Here is a tiny trained network, its code and every weight. The questions are about switching its units off for an input and a target symbol, where a switched-off unit gives its printed mean instead of its output.

import numpy as np


def w(rows, s, z=0):
    codes = np.array(rows[::2]) - 128.0
    scale = np.full(codes.shape[1], s)
    scale[-1] = z or s
    return codes * scale


def f(y):
    return y / 2 * (1 + np.tanh(0.7978845608 * (y + 0.044715 * y**3)))


def softmax(a):
    e = np.exp(a - a.max(-1, keepdims=True))
    return e / e.sum(-1, keepdims=True)


def log_softmax(a):
    a = a - a.max(-1, keepdims=True)
    return a - np.log(np.exp(a).sum(-1, keepdims=True))


def net(x, mask):
    ids = ['αβγδζηλμξπστφψ'.index(c) for c in x.split()]
    T = len(ids)
    res = E[ids] + P[:T]
    u = 0
    for l in range(3):
        q, k, v = (res @ M[l].T for M in (Q, K, V))
        z = softmax(np.where(np.tri(T) > 0, q @ k.T / 4**0.5, -1e9)) @ v
        res = res + np.where(mask[u], z, O[l][:, -1]) @ O[l][:, :-1]
        u += 1
        y = f(res @ A[l][:, :-1].T + A[l][:, -1])
        res = res + np.where(mask[u : u + 4], y, B[l][:, -1]) @ B[l][:, :-1]
        u += 4
    return log_softmax(res[-1] @ U[:, :-1].T + U[:, -1])


Q, K, V, O, A, B = {}, {}, {}, {}, {}, {}
E = w([
[161,94,119,121,119,175,172],'α',
[39,144,186,112,133,43,144],'β',
[79,222,90,83,207,200,83],'γ',
[81,67,210,137,110,65,221],'δ',
[124,82,142,132,243,49,100],'ζ',
[156,138,155,6,167,103,112],'η',
[163,64,135,126,137,159,150],'λ',
[164,75,123,122,128,169,162],'μ',
[168,72,130,123,132,165,155],'ξ',
[166,195,123,187,178,77,150],'π',
[138,40,16,79,162,148,186],'σ',
[165,70,123,120,130,172,162],'τ',
[248,180,105,97,137,122,62],'φ',
[61,57,145,89,89,228,30],'ψ',
],0.019)
P = w([
[150,150,201,255,124,160,118],'0',
[149,127,211,244,141,169,125],'1',
[136,146,189,223,121,124,141],'2',
[118,155,163,203,109,60,149],'3',
[119,165,137,190,124,47,143],'4',
[114,164,124,156,121,53,151],'5',
[116,179,89,131,130,55,148],'6',
[103,177,58,93,123,69,147],'7',
[134,159,85,141,142,78,125],'8',
[127,179,82,112,130,94,135],'9',
],0.005)
Q[0] = w([
[129,144,124,101,116,36,133],'L0H1',
[143,179,124,91,177,105,42],'L0H1',
[77,120,97,125,8,254,133],'L0H1',
[146,148,112,229,50,88,171],'L0H1',
],0.0088)
K[0] = w([
[108,62,110,125,150,101,211],'L0H1',
[165,138,72,128,229,250,129],'L0H1',
[153,68,226,114,74,76,1],'L0H1',
[133,129,153,194,99,143,200],'L0H1',
],0.0088)
V[0] = w([
[160,125,165,233,102,130,159],'L0H1',
[132,127,27,99,158,168,124],'L0H1',
[185,168,160,134,79,96,159],'L0H1',
[83,232,115,161,103,144,255],'L0H1',
],0.0045)
O[0] = w([
[172,124,72,94,51,246,58,7],'L0H1',
[101,180,36,211,8,1,215,188],'L0H1',
[108,99,121,115,207,230,144,23],'L0H1',
[54,149,41,166,116,113,88,66],'L0H1',
],0.0044,0.0018)
A[0] = w([
[25,109,151,59,71,77,145,114],'L0N1',
[87,119,88,224,59,24,161,1],'L0N2',
[115,192,190,255,113,179,123,66],'L0N3',
[90,205,82,115,108,117,138,92],'L0N4',
],0.0076,0.0067)
B[0] = w([
[137,127,131,183,111,86,80,250],'L0N1',
[238,93,141,2,123,173,67,147],'L0N2',
[120,106,164,199,173,107,196,110],'L0N3',
[120,68,79,132,250,69,157,160],'L0N4',
],0.0074,0.0025)
Q[1] = w([
[183,155,176,14,190,99,153],'L1H1',
[71,90,148,116,171,164,106],'L1H1',
[36,119,149,159,99,74,72],'L1H1',
[174,133,87,244,241,136,124],'L1H1',
],0.011)
K[1] = w([
[106,90,16,41,108,88,168],'L1H1',
[108,96,167,87,156,32,30],'L1H1',
[48,50,221,197,84,202,102],'L1H1',
[136,177,59,176,255,144,105],'L1H1',
],0.0082)
V[1] = w([
[127,149,150,149,133,172,193],'L1H1',
[72,41,132,98,200,135,149],'L1H1',
[195,113,97,254,195,117,86],'L1H1',
[160,37,154,154,130,88,99],'L1H1',
],0.0072)
O[1] = w([
[139,254,100,146,123,137,141,105],'L1H1',
[126,73,136,159,81,56,69,253],'L1H1',
[171,168,60,56,108,124,120,143],'L1H1',
[233,99,63,214,155,125,96,150],'L1H1',
],0.0087,0.0048)
A[1] = w([
[124,115,152,124,170,235,220,101],'L1N1',
[204,85,147,129,13,106,174,2],'L1N2',
[78,154,63,186,1,155,150,250],'L1N3',
[88,130,121,131,131,201,88,126],'L1N4',
],0.0092,0.0027)
B[1] = w([
[130,126,107,175,97,24,98,209],'L1N1',
[137,132,110,126,239,164,174,255],'L1N2',
[139,137,254,81,95,165,133,167],'L1N3',
[158,74,103,117,141,69,85,139],'L1N4',
],0.0099,0.0022)
Q[2] = w([
[226,127,119,110,161,2,129],'L2H1',
[117,140,144,109,159,64,74],'L2H1',
[103,138,73,182,41,175,186],'L2H1',
[188,7,105,198,68,153,160],'L2H1',
],0.0082)
K[2] = w([
[4,3,66,2,115,47,221],'L2H1',
[22,100,56,93,164,140,117],'L2H1',
[225,168,149,249,98,98,72],'L2H1',
[149,87,185,159,10,65,114],'L2H1',
],0.0068)
V[2] = w([
[191,172,225,127,186,53,98],'L2H1',
[253,49,139,36,54,174,165],'L2H1',
[159,88,184,192,43,45,254],'L2H1',
[153,182,200,187,40,158,25],'L2H1',
],0.005)
O[2] = w([
[27,104,59,60,175,180,147,227],'L2H1',
[136,140,100,100,3,153,192,76],'L2H1',
[91,92,79,115,3,103,142,97],'L2H1',
[71,231,15,124,123,125,147,4],'L2H1',
],0.0079,0.0043)
A[2] = w([
[59,213,43,46,206,150,94,2],'L2N1',
[94,58,222,196,89,21,17,44],'L2N2',
[27,185,213,137,188,21,56,84],'L2N3',
[124,4,73,157,29,242,220,64],'L2N4',
],0.0046,0.0053)
B[2] = w([
[223,47,139,129,83,75,153,146],'L2N1',
[125,159,60,106,141,177,180,236],'L2N2',
[197,230,145,186,2,201,122,254],'L2N3',
[107,202,249,233,134,229,95,184],'L2N4',
],0.008,0.0069)
U = w([
[158,76,123,129,150,198,156,57],'α',
[84,160,104,159,46,131,131,253],'β',
[165,133,174,155,127,153,82,122],'γ',
[144,108,131,145,79,162,136,107],'δ',
[116,82,82,153,160,92,75,163],'ζ',
[80,123,207,32,117,125,131,236],'η',
[129,64,136,126,35,180,1,100],'λ',
[63,82,188,220,145,78,175,189],'μ',
[144,108,127,142,77,166,129,90],'ξ',
[119,166,87,139,143,116,216,180],'π',
[187,84,147,128,43,74,132,124],'σ',
[165,60,194,138,82,184,129,6],'τ',
[171,127,84,78,80,184,115,102],'φ',
[153,103,128,142,88,167,137,84],'ψ',
],0.0086,0.0047)

Each question gives the input, a string of symbols that net reads in full, and the target symbol t.
The units are the heads (4 rows each of Q, K, V and O) and the neurons (one row each of A and B). Each row of codes is followed by its name. A weight is (code - 128) times the scale printed after its matrix; where a second scale follows, it is the last column's (O, A, B and U).
mask holds one flag per unit, layer by layer, with each layer's heads first. A switched-off unit (its flag False) gives its mean, the last column of its rows in O or B, instead of its output. The means were averaged over made-up inputs and are rounded, as every weight is.
A unit's drop is (log p(t) with every unit on - log p(t) with that unit switched off) / (log p(t) with every unit on - log p(t) with every unit switched off).
The circuit of an input: a set's keep is (log p(t) with only the set's units on - log p(t) with every unit switched off) / (log p(t) with every unit on - log p(t) with every unit switched off). Starting from the 12 units with the biggest drops (on a tie, the unit counted first), units are removed one at a time, each time the one whose removal leaves the highest keep (on an exact tie, the one counted first), for as long as the keep stays at least 0.8.
circuit, biggest first: the units of the circuit, biggest drop first
most important unit: the unit with the biggest drop
top k neurons: the k neurons with the biggest drops, biggest first
top k neurons in layer l: the k neurons of layer l with the biggest drops, biggest first
input ζ φ ζ ζ, target ζ: circuit, biggest first	[L1H1]
input λ ζ α σ η μ η α α, target μ: top 2 neurons	[L2N3 L1N1]
input ψ μ γ, target γ: circuit, biggest first	[L2H1 L2N3]
input γ τ λ, target η: circuit, biggest first	[L1H1 L2N3]
input η ξ γ ψ μ φ η, target γ: circuit, biggest first	[L2H1 L2N3 L0N4 L1H1]
input ζ ζ λ, target α: circuit, biggest first	[L1N2 L1H1 L0H1]
input η η φ, target φ: circuit, biggest first	[L2H1 L1H1]
input ζ σ β ζ ξ τ, target α: circuit, biggest first	[L1H1 L1N2 L2N3]
input γ γ η α, target η: top 2 neurons	[L0N4 L1N3]
input ζ ζ σ τ, target α: circuit, biggest first	[L1N2 L1H1]
input δ μ ψ φ γ η ζ γ σ β, target σ: circuit, biggest first	[L2H1 L0N2]
input μ η ζ λ σ γ η π, target γ: circuit, biggest first	[L1H1 L0N4 L2H1 L2N3]
input β η σ, target ζ: circuit, biggest first	[L2N3 L2H1]
input ψ ζ α, target π: top 2 neurons	[L1N2 L2N3]
input α τ γ γ β, target γ: top 2 neurons	[L2N3 L0N4]
input τ α α η γ π α ζ, target γ: most important unit	L2H1
input σ ψ η η α λ, target μ: top 2 neurons	[L2N3 L2N2]
input δ ξ ζ ζ δ γ ζ ξ, target α: top 3 neurons in layer 0	[L0N2 L0N1 L0N3]
input γ ζ γ η γ η ξ, target η: top 2 neurons	[L0N4 L2N3]
input τ γ η ψ ψ η η τ, target μ: top 2 neurons in layer 2	[L2N3 L2N2]
input σ λ η η α, target μ: top neuron in layer 1	[L1N1]
